Here is a tiny trained network, its code and every weight. The questions are about switching its units off for an input and a class, where a switched-off unit gives its printed mean instead of its output.

import numpy as np


def w(rows, s, z=0):
    codes = np.array(rows[::2]) - 128.0
    scale = np.full(codes.shape[1], s)
    scale[-1] = z or s
    return codes * scale


def f(y):
    return y / 2 * (1 + np.tanh(0.7978845608 * (y + 0.044715 * y**3)))


def log_softmax(a):
    a = a - a.max(-1, keepdims=True)
    return a - np.log(np.exp(a).sum(-1, keepdims=True))


def net(x, mask):
    res = np.array(x, float).reshape(1, 6) / 4 @ E
    y = f(res @ A[0][:, :-1].T + A[0][:, -1])
    res = res + np.where(mask, y, B[0][:, -1]) @ B[0][:, :-1]
    return log_softmax(res[-1] @ U[:, :-1].T + U[:, -1])


A, B = {}, {}
E = w([
[104,89,26,85,111,212,108,134,226],'x0',
[88,220,67,67,190,40,248,75,164],'x1',
[217,104,112,226,95,72,138,85,139],'x2',
[127,173,81,165,95,156,74,160,129],'x3',
[2,91,160,142,98,58,70,127,228],'x4',
[105,153,148,106,59,170,163,50,37],'x5',
],0.008)
A[0] = w([
[157,201,117,207,168,36,126,117,181,176],'neuron 1',
[116,165,190,106,144,127,189,81,117,152],'neuron 2',
[79,134,153,45,118,116,164,52,80,139],'neuron 3',
[105,89,192,138,137,85,170,110,75,254],'neuron 4',
[176,89,165,115,178,156,192,137,57,167],'neuron 5',
[91,183,127,123,139,37,139,79,97,196],'neuron 6',
[142,160,128,68,131,170,150,196,100,212],'neuron 7',
[85,86,171,157,193,53,156,131,134,184],'neuron 8',
[107,92,142,103,159,55,160,122,203,196],'neuron 9',
[107,100,109,70,90,128,172,69,147,177],'neuron 10',
[121,157,2,99,173,149,137,152,149,193],'neuron 11',
[53,106,156,161,93,166,64,124,192,173],'neuron 12',
[80,73,86,132,138,117,54,133,217,172],'neuron 13',
[76,210,131,93,139,120,175,32,111,164],'neuron 14',
[20,157,126,103,125,179,81,135,142,223],'neuron 15',
[183,50,121,212,102,137,106,42,145,161],'neuron 16',
[139,111,189,145,165,154,89,175,65,203],'neuron 17',
[179,62,129,205,78,194,68,119,112,216],'neuron 18',
[188,179,154,138,180,79,156,152,80,209],'neuron 19',
[207,94,162,223,93,117,183,97,154,189],'neuron 20',
],0.0091,0.0047)
B[0] = w([
[101,201,95,139,192,182,38,188,152,227],'neuron 1',
[87,143,165,165,145,103,115,71,65,203],'neuron 2',
[12,204,83,196,94,96,169,48,63,219],'neuron 3',
[115,173,170,110,178,59,72,93,47,225],'neuron 4',
[147,175,136,52,211,103,121,87,91,213],'neuron 5',
[57,146,90,196,124,130,56,137,97,237],'neuron 6',
[94,87,115,56,133,203,182,39,137,204],'neuron 7',
[47,136,147,170,160,73,82,193,156,216],'neuron 8',
[31,151,107,130,123,123,147,219,154,231],'neuron 9',
[85,193,105,223,59,142,184,108,82,192],'neuron 10',
[122,106,3,119,110,241,185,127,210,232],'neuron 11',
[125,77,235,114,20,44,143,124,135,230],'neuron 12',
[159,120,172,90,66,113,158,198,194,241],'neuron 13',
[38,175,54,140,86,125,110,80,94,245],'neuron 14',
[113,37,183,113,48,91,192,76,142,242],'neuron 15',
[253,186,69,173,106,80,160,194,95,207],'neuron 16',
[185,95,205,12,178,80,108,81,94,213],'neuron 17',
[213,91,129,116,117,103,177,135,54,254],'neuron 18',
[123,180,143,87,197,162,53,106,144,230],'neuron 19',
[211,158,121,195,174,140,67,175,80,217],'neuron 20',
],0.0067,0.0096)
U = w([
[57,164,94,172,119,117,146,54,73,130],'0',
[130,57,214,102,62,69,125,100,135,81],'1',
[136,169,58,125,164,223,55,146,188,56],'2',
[64,176,146,138,231,99,23,205,136,42],'3',
[159,143,168,21,241,131,107,85,119,252],'4',
[224,144,105,204,138,102,125,204,78,223],'5',
[119,65,63,95,124,244,210,90,181,176],'6',
[70,133,145,106,89,75,147,254,220,66],'7',
],0.008,0.0014)

Each question gives the input, the list of numbers given to net, and the class t.
The units are the neurons (one row each of A and B). Each row of codes is followed by its name. A weight is (code - 128) times the scale printed after its matrix; where a second scale follows, it is the last column's (A, B and U).
mask holds one flag per neuron, in row order. A switched-off neuron (its flag False) gives its mean, the last column of its row in B, instead of its output. The means were averaged over made-up inputs and are rounded, as every weight is.
A unit's drop is (log p(t) with every unit on - log p(t) with that unit switched off) / (log p(t) with every unit on - log p(t) with every unit switched off).
The circuit of an input: a set's keep is (log p(t) with only the set's units on - log p(t) with every unit switched off) / (log p(t) with every unit on - log p(t) with every unit switched off). Starting from the 12 units with the biggest drops (on a tie, the unit counted first), units are removed one at a time, each time the one whose removal leaves the highest keep (on an exact tie, the one counted first), for as long as the keep stays at least 0.8.
units of the circuit, in order: the units of the circuit, biggest drop first
most important unit: the unit with the biggest drop
top k neurons: the k neurons with the biggest drops, biggest first
drop when u is switched off: that unit's drop, to one decimal
input [-3,2,8,-5,-7,-8], class 3: units of the circuit, in order => [neuron 19; neuron 1]
input [8,-1,-5,-1,4,7], class 1: most important unit => neuron 12
input [6,5,-6,6,-2,8], class 6: top 2 neurons => [neuron 11; neuron 7]
input [-2,4,3,6,5,0], class 3: top 2 neurons => [neuron 1; neuron 6]
input [-5,-6,3,4,5,0], class 5: top 3 neurons => [neuron 16; neuron 20; neuron 15]
input [8,-4,-6,4,2,-6], class 7: top 2 neurons => [neuron 13; neuron 12]
input [2,5,-1,2,-1,-1], class 6: units of the circuit, in order => [neuron 11; neuron 4]
input [0,8,-7,3,2,-3], class 0: top 3 neurons => [neuron 14; neuron 3; neuron 6]
input [0,-6,2,1,-8,7], class 4: units of the circuit, in order => [neuron 5; neuron 17]
input [4,3,3,6,-3,-8], class 2: top 2 neurons => [neuron 1; neuron 15]
input [-2,5,-8,-3,5,-2], class 0: top 2 neurons => [neuron 3; neuron 14]
input [7,-8,-4,-1,-4,6], class 1: top 2 neurons => [neuron 11; neuron 12]
input [2,2,7,4,4,0], class 5: top 2 neurons => [neuron 16; neuron 20]
input [8,-7,3,7,4,-5], class 1: units of the circuit, in order => [neuron 12]
input [4,5,-4,-6,-1,-3], class 6: top 2 neurons => [neuron 11; neuron 4]
input [-7,7,1,-4,-7,0], class 3: top 2 neurons => [neuron 19; neuron 1]
input [6,0,0,-3,-1,-3], class 6: top 2 neurons => [neuron 11; neuron 8]
input [0,-6,0,-1,-7,3], class 4: drop when neuron 5 is switched off => 0.1
input [3,8,6,-7,-7,-7], class 2: drop when neuron 11 is switched off => 0.6
input [-8,-6,-5,-3,1,-7], class 4: units of the circuit, in order => [neuron 17]
input [6,-7,5,-2,4,4], class 5: drop when neuron 16 is switched off => 1.6
input [-2,6,8,-5,0,-5], class 3: drop when neuron 9 is switched off => 0.0
